Below is a small trained network, with its code and all its weights. Each question gives an input and a class and asks what happens when units are switched off, that is, made to give their printed mean instead of their output.

import numpy as np


def w(rows, s, z=0):
    codes = np.array(rows[::2]) - 128.0
    scale = np.full(codes.shape[1], s)
    scale[-1] = z or s
    return codes * scale


def f(y):
    return y / 2 * (1 + np.tanh(0.7978845608 * (y + 0.044715 * y**3)))


def log_softmax(a):
    a = a - a.max(-1, keepdims=True)
    return a - np.log(np.exp(a).sum(-1, keepdims=True))


def net(x, mask):
    res = np.array(x, float).reshape(1, 3) / 4 @ E
    y = f(res @ A[0][:, :-1].T + A[0][:, -1])
    res = res + np.where(mask, y, B[0][:, -1]) @ B[0][:, :-1]
    return log_softmax(res[-1] @ U[:, :-1].T + U[:, -1])


A, B = {}, {}
E = w([
[220,107,224,84],'x0',
[69,53,206,179],'x1',
[110,255,192,159],'x2',
],0.0088)
A[0] = w([
[93,231,197,188,120],'neuron 0',
[196,201,76,66,113],'neuron 1',
[8,168,45,141,110],'neuron 2',
[197,176,68,85,121],'neuron 3',
[135,116,103,108,253],'neuron 4',
[139,46,81,89,122],'neuron 5',
[186,176,73,71,106],'neuron 6',
[152,41,77,108,120],'neuron 7',
[103,236,195,168,115],'neuron 8',
[158,40,76,112,113],'neuron 9',
[227,117,205,87,119],'neuron 10',
[136,254,194,175,124],'neuron 11',
[195,173,67,75,134],'neuron 12',
[174,171,75,61,118],'neuron 13',
[182,117,199,64,108],'neuron 14',
[37,153,31,198,117],'neuron 15',
[180,186,46,72,111],'neuron 16',
[199,120,195,90,111],'neuron 17',
[179,191,75,62,112],'neuron 18',
[83,54,228,201,115],'neuron 19',
[180,177,60,79,123],'neuron 20',
[230,128,193,79,115],'neuron 21',
[152,40,77,96,118],'neuron 22',
[181,189,43,85,119],'neuron 23',
[140,37,87,74,110],'neuron 24',
[221,129,207,92,124],'neuron 25',
[64,71,214,226,110],'neuron 26',
[109,234,199,163,118],'neuron 27',
[209,115,195,92,117],'neuron 28',
[71,55,198,199,115],'neuron 29',
[192,101,196,104,111],'neuron 30',
[50,156,42,214,112],'neuron 31',
[141,34,88,94,123],'neuron 32',
[44,153,25,178,118],'neuron 33',
],0.0079,0.014)
B[0] = w([
[147,131,67,16,171],'neuron 0',
[73,90,163,113,153],'neuron 1',
[176,35,100,182,175],'neuron 2',
[62,93,183,122,150],'neuron 3',
[199,254,250,151,247],'neuron 4',
[154,153,84,41,159],'neuron 5',
[77,76,147,119,144],'neuron 6',
[145,148,87,49,159],'neuron 7',
[151,128,56,25,167],'neuron 8',
[137,147,58,37,156],'neuron 9',
[167,50,99,193,164],'neuron 10',
[159,128,74,45,176],'neuron 11',
[82,114,188,133,157],'neuron 12',
[52,92,167,137,147],'neuron 13',
[147,37,82,182,149],'neuron 14',
[193,27,113,185,181],'neuron 15',
[71,70,167,121,154],'neuron 16',
[155,34,83,181,150],'neuron 17',
[44,60,169,110,149],'neuron 18',
[45,86,195,121,173],'neuron 19',
[75,87,185,132,152],'neuron 20',
[150,48,91,183,159],'neuron 21',
[142,147,91,58,160],'neuron 22',
[82,90,173,128,157],'neuron 23',
[140,137,56,45,157],'neuron 24',
[181,62,111,187,164],'neuron 25',
[47,70,192,100,169],'neuron 26',
[158,118,54,16,167],'neuron 27',
[161,36,80,202,155],'neuron 28',
[29,75,209,111,166],'neuron 29',
[133,71,117,169,150],'neuron 30',
[192,6,97,187,174],'neuron 31',
[143,142,101,57,163],'neuron 32',
[194,26,116,195,179],'neuron 33',
],0.0085,0.014)
U = w([
[181,90,99,209,138],'0',
[142,147,82,23,103],'1',
[4,110,185,129,96],'2',
[185,221,180,180,254],'3',
[88,153,85,160,76],'4',
[84,153,76,159,78],'5',
[85,153,77,158,79],'6',
[101,149,89,155,74],'7',
],0.019,0.0099)

Each question gives the input, the list of numbers given to net, and the class t.
The units are the neurons (one row each of A and B). Each row of codes is followed by its name. A weight is (code - 128) times the scale printed after its matrix; where a second scale follows, it is the last column's (A, B and U).
mask holds one flag per neuron, in row order. A switched-off neuron (its flag False) gives its mean, the last column of its row in B, instead of its output. The means were averaged over made-up inputs and are rounded, as every weight is.
A unit's drop is (log p(t) with every unit on - log p(t) with that unit switched off) / (log p(t) with every unit on - log p(t) with every unit switched off).
unit that matters most: the unit with the biggest drop
top k neurons: the k neurons with the biggest drops, biggest first
drop when u is switched off: that unit's drop, to one decimal
input [6,0,8], class 1: unit that matters most	neuron 27
input [8,-8,5], class 0: top 2 neurons	[neuron 25; neuron 10]
input [2,4,-1], class 2: top 3 neurons	[neuron 19; neuron 29; neuron 26]
input [-8,-8,2], class 0: top 4 neurons	[neuron 33; neuron 15; neuron 31; neuron 2]
input [7,-7,3], class 0: top 4 neurons	[neuron 25; neuron 10; neuron 21; neuron 28]
input [-7,1,-8], class 1: top 3 neurons	[neuron 9; neuron 5; neuron 7]
input [-8,6,8], class 0: top 2 neurons	[neuron 31; neuron 15]
input [8,3,8], class 0: top 2 neurons	[neuron 25; neuron 10]
input [-7,-7,7], class 0: top 2 neurons	[neuron 33; neuron 31]
input [6,-2,8], class 1: drop when neuron 27 is switched off	0.4
input [2,5,5], class 1: drop when neuron 0 is switched off	0.3
input [-2,-3,1], class 3: drop when neuron 29 is switched off	0.1
